Here is a tiny trained network, its code and every weight. The questions are about switching its units off for an input and a class, where a switched-off unit gives its printed mean instead of its output.

import numpy as np


def w(rows, s, z=0):
    codes = np.array(rows[::2]) - 128.0
    scale = np.full(codes.shape[1], s)
    scale[-1] = z or s
    return codes * scale


def f(y):
    return y / 2 * (1 + np.tanh(0.7978845608 * (y + 0.044715 * y**3)))


def log_softmax(a):
    a = a - a.max(-1, keepdims=True)
    return a - np.log(np.exp(a).sum(-1, keepdims=True))


def net(x, mask):
    res = np.array(x, float).reshape(1, 5) / 4 @ E
    y = f(res @ A[0][:, :-1].T + A[0][:, -1])
    res = res + np.where(mask, y, B[0][:, -1]) @ B[0][:, :-1]
    return log_softmax(res[-1] @ U[:, :-1].T + U[:, -1])


A, B = {}, {}
E = w([
[202,94,174,201,181,78,99,52,252,78],'x0',
[113,113,167,122,121,104,80,103,100,150],'x1',
[121,134,146,114,123,124,122,115,131,138],'x2',
[172,109,192,58,199,68,205,90,11,48],'x3',
[68,114,165,214,82,215,197,86,123,46],'x4',
],0.011)
A[0] = w([
[126,82,188,49,198,151,180,103,78,67,102],'N1',
[190,104,189,145,133,115,135,55,200,120,172],'N2',
[209,176,54,58,119,58,103,119,111,189,18],'N3',
[177,83,145,195,196,52,123,103,203,98,206],'N4',
[148,81,169,152,134,80,119,99,214,69,185],'N5',
[173,146,181,175,160,93,86,42,233,89,199],'N6',
[121,158,84,215,85,194,71,120,146,177,66],'N7',
[166,134,191,240,167,105,137,92,169,102,117],'N8',
[86,135,180,198,86,184,153,86,94,83,54],'N9',
[65,159,101,88,87,121,175,141,70,162,169],'N10',
[179,105,203,104,163,86,211,122,59,64,91],'N11',
[65,70,134,186,89,187,161,67,96,88,105],'N12',
[98,153,193,200,141,209,151,95,91,106,95],'N13',
[165,152,89,107,169,52,91,159,158,254,10],'N14',
[92,128,64,145,108,171,66,104,206,186,119],'N15',
[118,55,171,131,137,140,61,155,88,93,106],'N16',
[58,157,101,95,81,151,154,190,23,177,174],'N17',
[36,148,101,74,89,175,128,160,36,149,170],'N18',
[181,150,205,136,202,105,168,142,56,89,59],'N19',
[217,120,92,53,170,102,75,164,137,171,38],'N20',
[76,182,141,36,45,155,173,151,98,161,188],'N21',
[39,103,155,162,31,201,34,185,219,169,86],'N22',
[98,114,183,169,58,171,141,103,104,43,72],'N23',
[72,123,196,189,44,154,172,108,122,86,59],'N24',
[124,83,145,93,95,155,166,158,80,175,253],'N25',
[182,116,82,80,194,34,117,176,120,162,39],'N26',
[59,130,116,151,89,196,143,171,38,135,122],'N27',
[187,111,142,73,147,147,161,63,42,79,102],'N28',
[102,102,149,172,111,177,171,80,112,103,98],'N29',
],0.0093,0.0024)
B[0] = w([
[193,206,67,143,51,185,50,31,107,70,209],'N1',
[174,75,172,210,92,103,190,165,75,135,209],'N2',
[42,152,142,46,214,138,180,102,193,118,200],'N3',
[171,71,193,223,137,115,201,163,68,113,233],'N4',
[191,73,148,168,94,144,200,161,66,164,211],'N5',
[209,32,161,173,122,160,189,196,49,123,244],'N6',
[156,192,53,155,105,208,64,25,143,85,212],'N7',
[152,80,200,177,165,106,200,202,87,174,210],'N8',
[89,195,146,51,248,35,145,89,186,175,192],'N9',
[200,86,120,147,104,80,170,205,75,161,196],'N10',
[124,211,66,166,73,225,43,80,121,37,222],'N11',
[91,190,148,62,206,77,163,91,223,173,196],'N12',
[22,131,151,107,135,48,170,76,190,169,186],'N13',
[66,164,161,59,207,108,109,98,187,154,219],'N14',
[163,175,51,139,72,191,66,80,134,50,225],'N15',
[140,127,106,135,107,166,127,130,121,156,138],'N16',
[193,53,183,205,84,70,194,186,52,173,231],'N17',
[224,58,159,197,80,95,178,200,62,145,223],'N18',
[124,167,41,151,40,209,69,54,158,83,198],'N19',
[48,154,167,61,165,57,198,77,195,208,202],'N20',
[153,95,155,162,112,107,146,154,70,135,208],'N21',
[175,177,32,170,87,255,36,79,157,68,251],'N22',
[78,171,141,36,176,99,155,64,200,165,191],'N23',
[36,157,140,57,178,76,135,85,176,185,192],'N24',
[171,55,167,146,125,118,130,117,85,123,178],'N25',
[71,178,144,52,197,64,161,13,233,167,200],'N26',
[173,90,161,166,171,84,205,185,131,125,205],'N27',
[144,195,44,177,74,210,60,48,82,87,201],'N28',
[73,153,175,89,209,82,132,65,180,169,178],'N29',
],0.0075,0.017)
U = w([
[185,31,179,193,107,120,212,175,56,141,248],'0',
[127,169,19,164,64,225,28,54,121,73,44],'1',
[12,144,159,62,202,85,184,73,186,175,59],'2',
],0.011,0.0018)

Each question gives the input, the list of numbers given to net, and the class t.
The units are the neurons (one row each of A and B). Each row of codes is followed by its name. A weight is (code - 128) times the scale printed after its matrix; where a second scale follows, it is the last column's (A, B and U).
mask holds one flag per neuron, in row order. A switched-off neuron (its flag False) gives its mean, the last column of its row in B, instead of its output. The means were averaged over made-up inputs and are rounded, as every weight is.
A unit's drop is (log p(t) with every unit on - log p(t) with that unit switched off) / (log p(t) with every unit on - log p(t) with every unit switched off).
unit that matters most: the unit with the biggest drop
k most important neurons: the k neurons with the biggest drops, biggest first
drop when u is switched off: that unit's drop, to one decimal
input [8,8,-7,-8,3], class 0: 2 most important neurons => [N6 N8]
input [-7,-6,5,-6,5], class 0: unit that matters most => N17
input [0,-4,-4,1,-1], class 1: 2 most important neurons => [N17 N6]
input [-7,-6,0,-6,5], class 0: 3 most important neurons => [N17 N27 N18]
input [-6,-4,-1,3,-7], class 2: 2 most important neurons => [N26 N3]
input [-5,-2,-5,-5,2], class 0: 4 most important neurons => [N17 N27 N18 N11]
input [-5,6,-5,7,6], class 1: 3 most important neurons => [N1 N11 N28]
input [-1,5,-2,8,7], class 1: 2 most important neurons => [N11 N1]
input [7,0,8,-6,7], class 0: 3 most important neurons => [N6 N5 N2]
input [6,-5,8,0,-7], class 2: 3 most important neurons => [N26 N20 N14]
input [-6,-6,-2,-6,-7], class 2: 3 most important neurons => [N14 N3 N20]
input [-6,-5,1,-6,-2], class 0: 4 most important neurons => [N17 N18 N11 N27]
input [-5,6,2,7,4], class 1: 2 most important neurons => [N11 N1]
input [-5,-4,-6,-5,5], class 0: 3 most important neurons => [N27 N17 N18]
input [-2,5,7,0,3], class 2: most important neuron => [N6]
input [4,4,1,-5,-6], class 2: drop when N11 is switched off => 0.2
input [2,6,-4,3,6], class 2: drop when N14 is switched off => 0.0
input [0,-1,-4,-3,-3], class 1: drop when N9 is switched off => 0.1
